In the rows, zero is written as 128.
Each row is followed by its class; each block has classes of its own.
[127 116 116 117 135 125 165  85 111 115 144 132 144 112 137 154 109 134
 121 143 166 107 139 140 106 114  99 118 131 121 141 120]  bimen
[126 111 135 148  42  17  86 169 102 147 164 124 145 142 121  38 123 118
  35 109 125 191  43  51 127 113  66 132 177 151 166 173]  kar
[100 117 135 124  85 107  42 168 146 172 162 124 126 166  95  34 107 120
 110 101  91 192  68  37 182 116 119 140 143 121 136 144]  vez
[143 175 117 167 104 126 114 184 133 148 117 153  64 161 130 104 164  94
 140  75  85 129  67 155 140 149 161 142 103 154 119 145]  kar
[114  71 119 115  90  31 132  75  88 106 162 112 193 106 137 108  78 140
  48 151 185 141 115  76  95  89  57 105 170 127 152 155]  kufat
[144 139 131 113 108  74 137 148 104 128 128 138 131 116 137  90 151 128
  55 128 162 132 103 149 103 123  82 132 166 146 141 138]  Neb
[130 150 131 177 112 156 176  95 127  82 130 120 108  76 128 124 116 143
 158 145 149 121 139 136  93 141 133 132 126  95 147  96]  Buvav
[105 108 135 207  35  64  60 153 109 140 180 113 141 150 102  60  94 116
 116  98  61 217  37   5 151 108 121 142 123 108 168 182]  kar
[117 147 119  88 151 164 134 117 155 122 124 129  89 123 117 118 144 144
 161 138 163  93 137 150 122 145 139 138 142 131 107  92]  kufat
[126 126 128 150 102 141  51 173 134 161 121 159 114 173 117  83 131  96
  98  92 101 147  88  77 173 158 126 128 104 134 134 175]  zusu
[137 157 131 186  77  96  54 191 127 167 126 145 118 192 122  83 133  94
  91  71  75 177  38 104 181 121 137 138 105 145 147 178]  Neb
[130  94 133 150  46   4  90 158  99 151 171 120 154 140 117  43 120 122
  17 111 132 201  50  61 121 100  60 130 188 151 165 174]  zimum
[144 148 122 177 141 212 101 153 158 139 126 158  89 153 145 149 133  83
 162  90  87 104 113 187 141 145 166 144  65 168 101 144]  Nup
[120 128 132  86 131 125 111 124 146 138 143 126 126 111 111  87 128 155
 119 147 153 132 117 115 123 131  98 144 158 125 137 102]  Neb
[142 104 140 124  54   8 119 142  86 124 156 126 167 116 128  55 121 142
  15 141 158 174  74  78 104 100  38 125 201 146 173 154]  Neb
[138 127 131 159  66  57  87 171 102 149 146 138 106 151 129  62 143 103
  65  92  97 171  50 116 137 107 107 131 144 150 146 174]  Nup
[130 141 125  87 161 163 144 114 150 125 129 131  86 102 124 122 146 143
 175 150 150  92 143 167 111 144 134 137 136 127 120  82]  Nup
[146 141 119 119 155 188 118 148 142 132  94 158  86 146 136 130 132 100
 143 117 128  83 133 155 142 179 164 128  94 128 122 137]  gilu
[138 123 129 114 164 181 164 103 144 109 134 142 136  96 148 164 125 114
 114 138 171  84 162 186  91 147 110 140 121 166 112 115]  tomar
[139 150 132 129 161 213 143 126 147 116 138 145 120 117 149 152 119  98
 135 120 146  85 170 181 118 152 128 136  98 155 103 118]  vez
[156 165 128 105 148 109 178 124 109 100 133 141 106  88 141 128 178 134
  88 139 186  96 153 180  82 143  94 122 164 149 126 111]  zusu
[133 132 128 168 121 174  91 146 143 143 139 148 139 154 135 124 116 107
 112  98 105 132 103 133 143 127 127 145  91 156 120 159]  Neb
[130 145 133 124 134 165 126 117 141 117 137 154 143 131 145 142 126 115
 113 127 161  95 141 146 117 130 116 139 119 163 120 115]  mot
[147 137 126  93 151 103 197 116 118 105 116 139 102  80 144 132 169 133
  94 141 183  92 149 199  70 149 103 127 167 143 127 100]  tomar
[145 149 122 104 134  92 171 128 113 102 124 135 102 105 144 121 171 127
  81 132 186 102 136 176  83 132 102 123 167 151 120 122]  kufat
[124 134 144 184  94 107 167 101 118  96 142 120 114  75 127 126 104 145
 138 145 142 148 126 107  96 135 113 122 127  82 137  98]  tud
[138 114 133 114  93  42 135 133  91 122 155 131 132 105 141  80 138 127
  48 134 157 144  95 135  97 106  66 124 178 152 150 145]  Nup
[143 144 133 118 104  62 132 142 107 127 143 139 117 111 130  89 159 135
  56 121 155 141 112 131 106 125  79 123 171 143 138 141]  zusu
[137  97 138 100 128 120 125 119 119 117 129 132 132 103 142 104 118 116
  80 163 175 108 132 121 109 149  80 126 147 134 151 132]  Nup
[111 131 128 117 114 114  99 135 149 143 147 127 107 126 106  87 124 143
 139 121 122 151 108  83 138 123 126 132 141 129 124 104]  tud
[142 134 126 108 150 173 113 146 142 133 112 151 100 145 131 117 126 108
 122 127 138  97 134 129 142 174 139 132 113 134 137 137]  gilu
[127 137 127 105 134 146 124 125 146 130 136 128  89 111 119 103 137 135
 159 141 136 111 119 146 119 135 133 138 138 128 125  97]  Nup
[120 109 127 153 117 145 109 138 132 132 143 138 141 129 139 124 112 115
  95 110 131 130 129 122 127 125 114 130 114 158 104 142]  tud
[130 145 134 179  92 137 159  93 125  92 148 123 112  92 122 123 115 136
 149 136 144 132 117 123  98 134 122 130 128  95 140 112]  kufat
[122 144 144 198  55 107 119 111 120 117 160 134 129 124 113  92 101 132
 127 124 118 169  77  69 121 116 114 141 128  96 166 121]  mot
[156 165 119 118 168 145 195 132 120 104  97 142  64  90 151 163 183 125
 133 126 168  76 168 217  82 161 148 116 119 133  96  95]  tud
[151 156 129  96 133 101 184 112 106 100 127 148 109  96 143 128 173 131
  85 144 196  89 142 171  75 133 102 126 163 143 137  94]  mot
[108 145 113 139 114 140  69 153 157 157 131 136  85 168 103  87 131 117
 154  92 100 149  75 105 162 133 159 141 116 130 116 134]  kufat
[148 147 124 129 127 109 154 143 120 130 120 147  96 122 135 116 166 110
  97 106 141 122 104 173 106 136 123 135 143 153 128 131]  tomar
[130 123 157 139  66  49 161  76 101  81 169 111 173  48 122  92  99 168
  80 177 182 156 129  73  80 113  47 111 185  86 163 106]  zusu
[163 195 115 136 171 181 169 161 132 124  88 158  56 132 142 160 188 109
 153 103 127  78 138 239 108 168 169 139  92 144 108 113]  Neb
[112 125 136  67 127 111 125 115 135 128 155 120 130  98 116  77 111 144
 113 151 165 128 139 104 119 128  87 130 173 121 135  95]  vez
[113 113 127 156 112 133 104 128 129 127 149 134 167 135 138 101 101 114
  69 113 153 143 114 106 131 106  91 137 140 166 139 153]  Buvav
[131 163 117  85 170 183 142 123 159 138 114 140  73 111 116 137 154 127
 190 128 145  85 142 179 118 162 163 137 112 121 105  85]  zimum
[127 137 126 172 122 161  88 147 156 150 147 141 135 157 134 123 115  93
 114  90 113 139  98 135 141 125 135 143  93 166 110 161]  zimum
[131 144 138 173  98 148 169 102 131  96 148 129 101  90 123 128 122 143
 158 145 140 135 117 129 106 138 119 134 132  90 143  98]  bimen
[103 140 114 136 117 140  71 155 161 157 138 136  86 176 101  84 129 124
 153  94 100 151  80  95 161 132 155 144 120 137 115 134]  kufat
[131 129 117 150 126 115 123 112 114 129 139 141 137 133 128 140 117 124
 124 114 124 127 124 117 129 123 124 114 107 123 131 143]  zusu
[138 135 123 116 158 178 131 140 145 125  95 149  85 125 139 139 142 112
 138 128 143  89 161 140 120 175 146 123  94 129 112 121]  tud
[125 108 106 147 113  98 116 107 111 126 129 134 137 138 137 134 100 110
 109 114 132 127 109 119 119 120 123 115 108 124 131 159]  kufat
[125 102 148 167  48  55 117 107 108 107 187 113 162 104 108  57  81 149
  82 141 123 189  79  25 119 104  84 122 167  96 178 145]  gilu
[133 109 135  92 133 133 126 129 124 124 117 139 137 110 136 108 119 130
  74 158 179 105 144 122 107 158  78 133 143 131 147 134]  Neb
[141 117 130 103 146  99 167  77 108 103 145 128 157  82 139 160 118 144
  95 162 182 107 168 133  93 120  79 113 143 121 139 115]  zusu
[152 149 129 109 124  86 158 141 113 118 136 133 112 114 135 106 146 128
  70 127 155 120 123 161 102 134 106 126 161 147 140 125]  gilu
[142 144 142 162 108 138 173  96 127  91 138 122 122  70 129 129 117 155
 147 157 146 124 135 144  86 140 109 134 130  89 144  96]  Neb
[126 106 144  72 129 134 117 130 124 125 133 136 149 110 135  87 109 110
  67 153 179 111 161  92 118 153  73 122 150 127 145 133]  vez
[131 128 141  64 147 147 150 111 130 110 116 151 131 111 138 123 142 134
  96 167 206  76 168 124 103 160  91 129 151 132 140  95]  mot
[106 131 132 109  96  88  70 138 142 155 160 135 126 135  97  60 124 147
 112 117 123 165  88  62 153 118  99 132 162 128 139 126]  zusu
[150 129 110 156 133 141 131 115 119 125 124 140 112 140 136 151 108 110
 145 109 105 110 111 149 137 135 165 117  85 120 129 146]  gilu
[138 140 143 179  96 128 159 103 121  93 152 124 120  93 119 109 107 141
 144 141 129 140 113 101 112 144 131 124 130  82 157 111]  gilu
[133 138 143 198  80 126 130 118 117 111 152 126 128 110 115 110 106 136
 135 131 112 162  91  93 122 131 119 136 112  88 158 131]  Neb
[126 129 126 167 117 159  86 144 152 151 149 144 137 151 132 116 112  90
 108  91 113 138 101 127 137 129 127 142  98 163 118 162]  zimum
[130 163 123 112 151 185 107 146 167 149 116 143  79 143 110 118 145 139
 185 119 112 113 114 150 145 146 161 148 104 124 110 103]  Neb
[129 134 121 143  93  65 124 156  99 126 130 138 122 136 131  76 147 117
  56 102 147 152  85 118 124 112 103 125 164 154 147 149]  Buvav
[130 107 120 153 109 103 107 121 115 136 137 133 147 144 128 128  94 127
 109 122 115 144  98 104 133 115 116 125 102 121 141 157]  Neb
[144 114 131  89 152 114 204  64 108  89 136 118 154  61 151 172 115 144
 123 185 206  77 170 146  72 127  80 120 145 115 140  94]  kar
[129 114 112 151 126 115 135 109 127 134 130 137 129 139 132 147  96 114
 130 111 114 127 106 140 124 127 132 127 102 140 137 137]  tomar
[130 163 111 141 157 197 110 148 177 155 113 150  43 150 108 130 152 113
 208  90  86 116  99 172 147 166 195 152  87 136 108 105]  tomar
[111 137 140 221  51  96  75 147 121 139 169 136 128 144  98  66 112 129
 128  90  67 207  61  38 155 122 125 131 118  92 152 161]  zusu
[118 118 126 166 101 148  88 145 146 156 150 149 141 161 129 107 102 101
  97  84 103 147  80 128 146 118 117 149 111 176 118 162]  tomar
[142 146 123 145 102  80 132 163 111 129 123 140  92 132 131 103 157 114
  89 101 127 140 100 134 118 130 129 117 134 147 119 134]  tud
[146 144 125 151 106  95 120 161 112 134 128 142  89 133 142  96 155 103
  93 104 117 133  87 167 119 132 122 132 133 152 134 149]  Nup
[119 105 120 140 107  95 135 100 108 128 153 132 156 134 132 131  96 128
 100 131 149 140 105 101 128  98  92 119 135 123 147 138]  bimen
[128 109 113 169 109 104 108 118 107 140 139 134 131 148 139 128  96 109
 129 107 103 135  92 128 131 108 132 119  94 128 136 162]  Nup
[149 164 127 100 123  99 162 133 114 110 117 151 100 118 142 122 171 127
  96 130 170  96 130 172  93 135 118 127 151 150 128 103]  mot
[132 153 111 120 158 192 124 132 174 149 113 149  56 137 110 130 147 123
 203 105 101 105 108 171 141 162 180 148 101 135 109  93]  tomar

A new block, with new classes.
[142 108 106 152 141 100 120 143 154 120 151 140  98 142 137 150 126 118
 158 119 149 147 166 113 151 147 136 132 109 133 136 115]  zifu
[169 137 112 119 127 111 121  85 134 114 137 126  77  53 114 143 141 116
 128 142 145 102  93 172 122 123 144 196  70 171 173 136]  Nuzi
[114 147 120 104 119  93 135  90 146 120 121 150 121 124 104 153 127 119
 136 132  85  94  98 109 136 149 106 111 118 127 127 138]  Lege
[162 151  78 109 125 116  87 105 133 138 181  89  97  81 105 117 137  92
 117 152 164 123 118 141  90 117 130 212  99 182 136 139]  Lege
[143 118  99 145 157  83 108 133 193 111 133 144 110 155 126 153 111 120
 154 114 141 147 168 100 165 162 134 131 106 129 123 124]  Nuzi
[148 121 107 135 140 103 132 111 149 120 139 135 110 146 120 146 138 116
 144 107 156 132 153 130 168 159 142 136 123 138 114 119]  Lege
[141 133  92 125 137 105 127 111 136 129 130 125  98  93 100 137 127 116
 132 130 148 108  97 143 126 133 145 187  96 164 134 139]  nim
[114 151 115 129 135 103 132 107 128 129 100 110 113  91 105 148 131  95
 150 132 141 110  76 152 102 135 143 166  84 165 128 119]  tuliv
[136 116 131 123 120 134 135 134 141 114 124 111 149 142 117 132 115 123
 150 121 127 126 147 124 116 144  96  73 136  97 157 117]  Tam
[120 150 116 148 106 103 134 101 139 122 136 154 122 123 117 158 102 127
 156 112  79 135 133  69 107 124 113 103 108 120 168 116]  nim
[135 130  63 159 126 103  98 131 163 154 173 164 113 145 110 148 123 143
 126 112 156 112 152 115 174 160 124 124  69 133 104 140]  nim
[151  95 124  97 124 111 106 130 138 111 118 116 181 125 115 109 110 150
 127 117 114 126 140 137 125 145 105  91 146 111 126 151]  Tam
[167 101 159  93 110 150  86  97 140 109 143 153 155 154 104 105 128 116
 124 103 133 120 140 169 156 141  85 104 160 107 142 150]  Lege
[128 103 153 127 126 138 116 125 134 122 134 154 170 153 122 136 123 114
 148 103 130 139 146 135 131 137 104  88 127  97 139 129]  Tam
[150  97  76 131 130 115 146 119 151 142 133 108  62 128 160 192 160 119
 122 118 166 125 108 170 186 162  91  55 121 139 113 105]  nema
[115 137 109 119 132 102 134 113 129 144 124 147 160 119  89 135 114 131
 112 108 136 107 119 132 127 132 137 169 123 149  99 156]  Tam
[120 122 149 125 132 103 131 116 137 111  90 158 125 102 140 151 145 125
 121 125  89 128 109 106 132 128 100  81 103 119 154 127]  nema
[113 153 112 121 131  92 146 104 127 138 116 144 125 118 113 149 100 134
 126 120 120 112 116 130 142 117 150 176 125 137 123 142]  Nuzi
[118 207  67 109 134 125  97 104 157 133 184 102 129  81  86 138 118 122
 199  80 163 129 103 128 170 185 125  53  91 128  65 178]  nim
[134 157 122 107 127 108 157  99 130 125 118 117 120  99 105 148  98 136
 124 129 114 108 104 135 120 126 136 161 133 144 118 141]  Nuzi
[162 128 188 108 149 154  88  94 143  80 137 126 108 119  73 129 138  80
 252 111  84 168  75 124  88 169 128  98 154 167 109 143]  tuliv
[135 142  96 106 127 107 107  95 135 128 158 116 108  76 111 107 123  85
 138 139 149 109 117 143  89 103 122 182 113 153 173 128]  zifu
[150 110 168 102 128 128 118  97 117 126 113 148 154 152 112 125 113 122
 128 106 113 131 126 185 134 144 102  77 141  98 121 132]  tuliv
[137 148  95 114 129  91 121 131 116 126 131 105 101  77 103 133 110 100
 133 146 142 100 115 118 102 116 137 204 108 167 142 150]  nema
[139 175  96 133 116 111 108 101 127 133 139 127 105  95  92 130 117 103
 129 148 143 100 112 136 128 128 144 179  93 149 155 125]  lomub
[137 163  78 123 111 109 124  83 127 138 134 109 124  76  96 115 128 138
 115 119 127 102  86 143 123 121 157 159 129 167 129 117]  zedo
[ 86 110 117  91 105  85 105  95 163 139  72 137 140 142 157 160 142 132
  77 138  74  84  96 140 125 127  54  58 138 121 162 138]  zedo
[108 121 120 105 120  47 126 128  85 125  65 116 138 146 120  88  93 128
 117 120 111  74 140 166 112 116 118 172 161 132 144 165]  tuliv
[ 84  97  82 134 129 128  82 188 131 199 199 200 226 193 130 106  50 183
 125 125 130 117 200  80 189 102 151 151 120  41  93 161]  nema
[143 137 147 102 154 110  99 116 135 119  63 131 159 108  80  95 133 146
  98 139 118 117 115 155 121 137 138 155 135 145 120 168]  lomub
[128 163 103 124 155  92 133 144 127 122 112  90  67 107 111 130 107  96
 128 165 133 106  85 147 101 129 147 223 118 165 135 144]  lomub
[141 149  89 118 116 110 120 100 137 126 135 128 103  90  94 140 114 106
 120 118 149 108  77 152 137 129 128 174 101 155 138 137]  nim
[160 139  85 121 118 103 119  96 128 126 138 118 104  66 117 141 126 120
 108 123 157 135  79 158 152 113 153 193 109 174 124 124]  Nuzi
[159 157 142 126 116 100 106 106 158  84  98 142 148  90 132 124 143 167
  82 109  79 152 123  84 160 154 102  35 114 135 106 123]  nema
[170 136 103 162 132  99 101 128 144 112 134 141 108 134 112 132 120 124
 135 116 147 148 151 135 174 159 147 123  99 123 135 111]  lomub
[151  82  73 153 144  67 121 104 156 125 123  86 142 122 147 172 144 171
 181 125 119 124 157 119 132 178 204 126 103 182  81  95]  zedo
[145  95 123 105 121 121 135 113 118 130 133 141 148 137 110 137 135 123
 156 110 140 122 152 137 162 151 105  77 144  95 127 138]  Lege
[159 135 101 142 142 110 129 109 150 121 142 122  95 132 119 146 121 140
 149 129 152 142 142 133 148 144 174 147 103 137 148 109]  pulis
[126  83 171  70 153 104 111 115 145  81 109 122 183  99 131  99 115  80
 195  97 135 131 155 129 103 133 103 111 168 110 152 171]  zifu
[124 117  96 141 133 111 130 112 160 133 139 148  99 158 116 161 132 105
 153  94 155 127 130 133 170 147 126 150 134 140 133 129]  Lege
[116 136 158 135 118 104 121  98 151 103 111 166 149 126 145 127 142 152
 120 116  71 133 129  91 132 135 114  76 126 133 122 115]  zifu
[135 151 119 130 130  97 147 115 129 119 103 120 129 114  90 149  98 125
 139 107 125 104 116 129 125 140 144 158 127 149 114 136]  nema
[148 108 144 125 131  96 131  90 148 111 124 177 136 118 126 139 159 168
 141 130 100 109 171  82 141 160 130  82 102 139 130 154]  pulis
[161 127 146 116 110 137 108 109 145 104 119 130 143 133  93 144 108 101
 152 100 126 136 134 133 136 146  81  55 142 101 154 120]  nema
[158  95 149 109 108 137 123 111 121 107 145 130 171 126 115 124 113 119
 154 102 119 133 131 140 120 138 100  85 151 107 138 129]  Tam
[136 146 173 115 161  96 172 112 133  87  94 170  71 119  93 143 101 122
 163 130 114  82 115 155 138 144 170 199  89 109 201 164]  pulis
[122 134 135 115 135 112 157 113 128 127 118 132 139 119 106 147 112 126
 116 123 122 104 109 140 112 133 137 171 125 146 116 142]  Tam
[ 96 126 114 113 137  91 143 125 125 136  99 154 176  84  95 152 118 143
 150 104 121 109 120 117 131 136 140 134  93 115 139 176]  Tam
[ 80 228  73 115 118 136 132 122 128 153 161  78 121  89 116  92 135 149
 112 123 135  84  69 138 118 137 102  93 121 149  70 161]  Tam
[176 128  94 172 133 121 116 143 166 118 140 136  65 137 101 148 129 110
 128 124 154 135 124 137 155 166 106 123  98 138 143 112]  lomub
[123 137 167 139 156 106 153  79 161 113 102 195 141 130 101 140 156 118
 149 120 105 126 164  81 113 151 112  52  79  96 164 119]  pulis
[132 139 155 155 119 122 148 115 149  98 107 154  97 144 144 149 142 147
 114 118  76 123  93 117 143 154  95  60 103 123 125 104]  nim
[135 173 101 130 126 127 125 137 154 117 134  71  71  89 142 141 113  96
 114 156 153 126  96 143  93 109 107 174  89 146 177 113]  Nuzi
[152 132 159 107 123 147  96 106 149 109 117 151 150 146 107 113 110 111
 133 104 134 131 146 160 159 142  90  77 152  81 170 144]  lomub
[146  93  90 142 132 103 100 120 170 137 151 154 161 147 117 145 122 138
 116 133 141 131 162 108 145 146 146 145  92 136 122 104]  Tam
[113 128 138 138  99 107 145 106 125 126 121 161 159 120 143 154 123 146
 108 110  79 118 106 104 141 129 119  86 121 114 118 107]  zedo
[123 131 126 118 139  88 133 110 123 141  98 169 145 111  83 149 111  88
 104 113 149 111 114 145 138 128 124 184 119 136 122 161]  lomub
[146 142  96 125 130 111 101 118 114 143 152 109  99  94 116 121 135 104
 129 151 156 130 112 148 109 123 143 177  91 167 125 120]  tuliv
[146 123 152 128 108 126  93 123 165  93 106 146 149 120 134 108 125 169
 106 110  76 130 113 106 129 129  85 103 142 143 132 156]  Nuzi
[147 163  82 126 134  98 122 127 126 128 136 109  85  86  90 127  92 131
 121 131 134 119  96 144 110 117 158 222  96 157 155 152]  nim
[130 145  92 137 141 113 129 113 127 152 118 137 104  96  90 132 126 106
 124 133 155 110 101 157 124 119 137 181 101 139 159 138]  lomub
[117 197  65 153 159  73 144 141 153 137 123  83  76 128 143 129  70 167
 111 100 119 139 162 128 118 115 159 167 122 125 167 136]  nema
[122  90 146  74 116 193  56 107 132 182 158 173 193  86  96 118 129 163
 130 194  89  92  80 164  90 102 110 123  53  86 176 160]  tuliv
[148 115 145 119 125 132  91 129 141 110 137 137 143 133 122 105 120 111
 134 109 135 153 145 143 127 125  94  97 140 106 153 131]  zifu
[135 132 123 117 127 101 142  97 131 127 116 135 138 115 102 152 110 130
 127 120 144 104 112 147 130 133 155 177 112 147 125 148]  pulis
[127 128 128 115 163  84 146  84 161 129 101 136 116 103 122 155 145 112
 113 137 134  94 137 137  98 140 127 172  93 176 114 146]  Nuzi
